Here is a tiny trained network, its code and every weight. The questions are about switching its units off for an input and a class, where a switched-off unit gives its printed mean instead of its output.

import numpy as np


def w(rows, s, z=0):
    codes = np.array(rows[::2]) - 128.0
    scale = np.full(codes.shape[1], s)
    scale[-1] = z or s
    return codes * scale


def norm(h):
    return h / np.sqrt((h * h).mean(-1, keepdims=True) + 1e-5)


def f(y):
    return np.maximum(y, 0)


def log_softmax(a):
    a = a - a.max(-1, keepdims=True)
    return a - np.log(np.exp(a).sum(-1, keepdims=True))


def net(x, mask):
    res = np.array(x, float).reshape(1, 5) / 4 @ E
    u = 0
    for l in range(2):
        y = f(norm(res) @ A[l][:, :-1].T + A[l][:, -1])
        res = res + np.where(mask[u : u + 9], y, B[l][:, -1]) @ B[l][:, :-1]
        u += 9
    return log_softmax(norm(res)[-1] @ U[:, :-1].T + U[:, -1])


A, B = {}, {}
E = w([
[191,24,208,180,139],'x0',
[202,139,207,68,75],'x1',
[179,221,164,131,254],'x2',
[109,113,120,88,100],'x3',
[120,62,135,167,138],'x4',
],0.004)
A[0] = w([
[93,2,78,71,144,252],'L0N1',
[93,171,126,97,192,120],'L0N2',
[155,186,177,131,155,211],'L0N3',
[175,112,141,155,147,48],'L0N4',
[196,122,111,54,83,9],'L0N5',
[129,114,72,148,48,21],'L0N6',
[117,178,57,115,155,81],'L0N7',
[178,78,180,103,81,113],'L0N8',
[197,96,151,167,204,32],'L0N9',
],0.0071,0.0018)
B[0] = w([
[207,209,131,172,68,255],'L0N1',
[63,95,15,175,83,200],'L0N2',
[86,32,62,147,56,227],'L0N3',
[129,199,211,137,172,170],'L0N4',
[114,59,219,22,220,171],'L0N5',
[174,48,67,227,30,187],'L0N6',
[95,255,68,110,219,196],'L0N7',
[37,179,21,20,174,221],'L0N8',
[119,112,209,234,105,224],'L0N9',
],0.0042)
A[1] = w([
[89,145,54,241,151,99],'L1N1',
[96,155,43,120,208,47],'L1N2',
[168,207,60,144,200,175],'L1N3',
[86,206,163,202,93,94],'L1N4',
[179,159,137,115,112,173],'L1N5',
[91,169,123,25,42,168],'L1N6',
[137,86,182,205,208,96],'L1N7',
[165,113,198,2,81,5],'L1N8',
[47,55,161,30,139,126],'L1N9',
],0.006,0.0016)
B[1] = w([
[128,145,154,27,142,255],'L1N1',
[88,209,73,90,104,195],'L1N2',
[56,168,100,112,99,207],'L1N3',
[143,66,170,148,177,187],'L1N4',
[121,73,82,108,114,150],'L1N5',
[161,60,196,154,171,226],'L1N6',
[202,255,173,229,141,213],'L1N7',
[106,85,146,21,218,194],'L1N8',
[134,90,152,114,198,180],'L1N9',
],0.0061,0.0048)
U = w([
[171,187,214,211,192,179],'0',
[136,49,82,152,9,3],'1',
[25,240,42,64,150,191],'2',
[132,39,193,2,208,137],'3',
],0.012,0.0017)

Each question gives the input, the list of numbers given to net, and the class t.
The units are the neurons (one row each of A and B). Each row of codes is followed by its name. A weight is (code - 128) times the scale printed after its matrix; where a second scale follows, it is the last column's (A, B and U).
mask holds one flag per neuron, layer by layer. A switched-off neuron (its flag False) gives its mean, the last column of its row in B, instead of its output. The means were averaged over made-up inputs and are rounded, as every weight is.
A unit's drop is (log p(t) with every unit on - log p(t) with that unit switched off) / (log p(t) with every unit on - log p(t) with every unit switched off).
The circuit of an input: a set's keep is (log p(t) with only the set's units on - log p(t) with every unit switched off) / (log p(t) with every unit on - log p(t) with every unit switched off). Starting from the 12 units with the biggest drops (on a tie, the unit counted first), units are removed one at a time, each time the one whose removal leaves the highest keep (on an exact tie, the one counted first), for as long as the keep stays at least 0.8.
units of the circuit, in order: the units of the circuit, biggest drop first
top k neurons: the k neurons with the biggest drops, biggest first
k most important neurons of layer l: the k neurons of layer l with the biggest drops, biggest first
drop of u: that unit's drop, to one decimal
input [4,-8,-3,1,8], class 0: units of the circuit, in order -> [L0N3 L1N7]
input [7,7,-8,-2,1], class 3: units of the circuit, in order -> [L0N8 L1N8]
input [4,-3,-2,4,1], class 1: units of the circuit, in order -> [L0N1 L1N7]
input [-6,-6,-7,0,7], class 1: units of the circuit, in order -> [L0N6 L0N8]
input [-3,1,-5,-3,-3], class 1: units of the circuit, in order -> [L0N6]
input [3,4,-8,0,-4], class 3: 2 most important neurons of layer 0 -> [L0N5 L0N8]
input [-5,-3,-5,-3,4], class 1: top 2 neurons -> [L0N6 L0N8]
input [8,0,-4,-5,3], class 0: top 2 neurons -> [L1N7 L0N3]
input [3,-7,8,-8,-6], class 2: 4 most important neurons of layer 1 -> [L1N3 L1N2 L1N6 L1N1]
input [-7,-3,-8,-2,5], class 1: top 2 neurons -> [L0N6 L0N8]
input [2,-1,-5,-7,-7], class 1: drop of L0N6 -> 0.3
input [3,-3,-3,6,-6], class 1: drop of L0N9 -> 0.0
input [0,1,-4,-2,-8], class 3: drop of L0N5 -> 0.1
input [-2,0,-2,0,8], class 1: top neuron -> [L1N7]
